Each row has a hidden trait or not; one of two labels after the row says which. A new part has a new trait and new labels.
[ 6  8  5  1  1  3  2 -2  2  3  9 17  1  3  2  5  3  3 -1 18  5]
J
[-3  0 16  1  6 -1  5 -6  3  4  9  0  0 -3 -1  1  3  2  1 14  4]
J
[ -5  -2  12  -4   4  -3  -9  -5  -2 -13 -13 -12  -1  -3  -2   2  -2 -13
  -4 -20  -7]
J
[-2 -2  0  1 -2 -2  5 -4  2  3  6  0  0 -1 -2  0  3  3  1 14  4]
J
[-3 -1 13  1  1  0  8 -8  3  8 12  5  0 -1 -2  3  8  3  1 37  9]
U
[-3 -1  4  2 -1 -2  2 -2  0  3  2 -2 -3 -1 -1 -1  1  7  1  7 -1]
J
[ -3  -3   8   0   0  -2   7  -9   2   4   9 -11  -1  -2  -3  -2   4  -2
   0  14   6]
J
[-1 -5 -4  2  1 -2  2  4  3  5 10  0 -6 -2 -2 -5  1 13  4 17  3]
U
[ 8 -1  6  5  0  0 14 -7  7 16 22 -3  0 -3 -2  2 10  3  5 39 11]
U
[-21 -17   5   6   1 -17   8 -19   3  13  20 -31  -7 -10  -8 -15   7   8
   4  34   9]
J
[-19 -14   4  -1   1 -10  -2  -9  -1  -5   3 -25  -5 -10  -7  -9   0  -5
  -1 -11  -4]
J

[-15   3  16  -3   8  -4  -1  -6   8   1  -7   2   0  20 -12   0   4   2
  -4]
P
[-22   3   2  -8   2 -12   1  -9   3   1   4   6   2   4  -5   1   7   5
  -8]
P
[-27 -10   0 -17  -4  28   6 -10 -16  -3  -2  -4 -13  -7   0  -4  -9   4
 -17]
Z
[12 -1 -2  0  1  7 -1  4  2 -2 -9 -2 -1 14 -6  0 -2  5  0]
P
[-16  12   0  -4  -2  -5  -2  -5 -10   8  -6 -10  -5 -11  -8   4  -8 -16
  -3]
Z
[  1  -6   8  -1   4  11  -1   0   7   1  -4  -5   2  15 -12  -1   1   1
  -3]
P
[-24 -23  16 -12   8  46   6  -9 -10  -5  -3 -13 -16  14 -13  -4  -8   4
 -23]
Z
[ 30  23  -3  16 -20   9  -8  11 -11   7 -25 -25  -8  -8 -16   4 -20 -23
   3]
Z
[-40   3  17  -8  -4   4  -2 -10  -6   4 -15 -13 -14  -4 -12  -3  -6 -10
  -9]
Z
[-26   5   6  -4   3   2  -8  -4  -3   2 -20 -20  -5  -6 -14  -1  -9 -19
   0]
Z
[-17   0  14  -8  -2  18  -2  -6  -7   8 -16 -12 -10   3 -18   1 -10 -12
  -7]
Z
[-38  16  28   1   9 -17  -4 -10   1  13  -6 -15  -9   3 -24   5   1 -24
  -7]
Z
[-29  10  10  -5   1  -3   6 -11 -12   6   7  -5 -12  -7  -8   3  -2  -7
 -16]
Z
[  4  -4  10   2   5   9  -3   2   7  -2 -10  -5   3  22 -12   0  -2   1
  -2]
P

Next part:
[  0  -1  -6  -5  -1   2  32  10   2  -5  -1   0   0 -12  -5   0  -4   4
  -1   0   0   9   0  -4   1   3  -2  -1   2   2  19 -18   0   0]
fesaz
[  0  -2  -6  -5   0   3  12   6   1  -3  -1  -5   0 -16  -2   1  -9   0
  -1  -1   2   4  -2 -42  -1   4   0  -2   4   6   4   0   1   0]
fesaz
[  0   0 -17  -5  -2  -6 -15  11   6  -5   0   3   1  13  -7  -1  -8  12
  -1  -3  -1  -1   4  30   0   2 -13  -5   0   2   2 -28  -2   1]
fesaz
[  0   0  -9  -8   2   7 -28  -1   0   1   0 -12   0  -4  -2   0 -10   8
  -1  -9  -1   1   1 -43   2   2   3  -4   3   4  -8 -17  -1   1]
fesaz
[  0  -1  -5  -3   0   4 -22   6   1  -3  -1  -7   0  -7  -5   0  -7   0
   0   4  -1   7  -4  18   1   0   0  -1   4   3   1 -13   1   0]
fesaz
[  1   1  -7  -5   1   4  15   1  -1  -2   0 -14   0   5  -3  -1  -9   7
  -1   1   3   2   1 -29   1   1  -2  -3   2   4 -13  -3   1   1]
Bodid
[  1   1  -9  -4   1   3   4   2  -1  -4   0 -16   0  17  -6  -1  -8   0
   0  11   5   5  -2 -21   2  -4  -2  -2   4   3 -30  -1   2   1]
Bodid
[  0   0  -8  -5   0   2 -17   4   1  -1   0  -8   0   1  -4  -1  -9   2
  -1  -1  -1   1  -1 -17   0   1  -3  -2   3   5 -12 -14   0   1]
fesaz
[  0   2  -8  -4   3   6  12 -10  -3  10   1 -20   1  11   6  -1  -5   6
  -1 -10  -2 -12   1 -10   1  -1   7  -4  -1   1 -31   6  -2   2]
fesaz
[  0   0  -9  -5   0   0 -27   2   3  -2   0  -4   0   5  -6  -1  -6  10
  -1  -5  -1   0   3 -19   2   2  -4  -3   0   1  -3 -21  -1   0]
fesaz
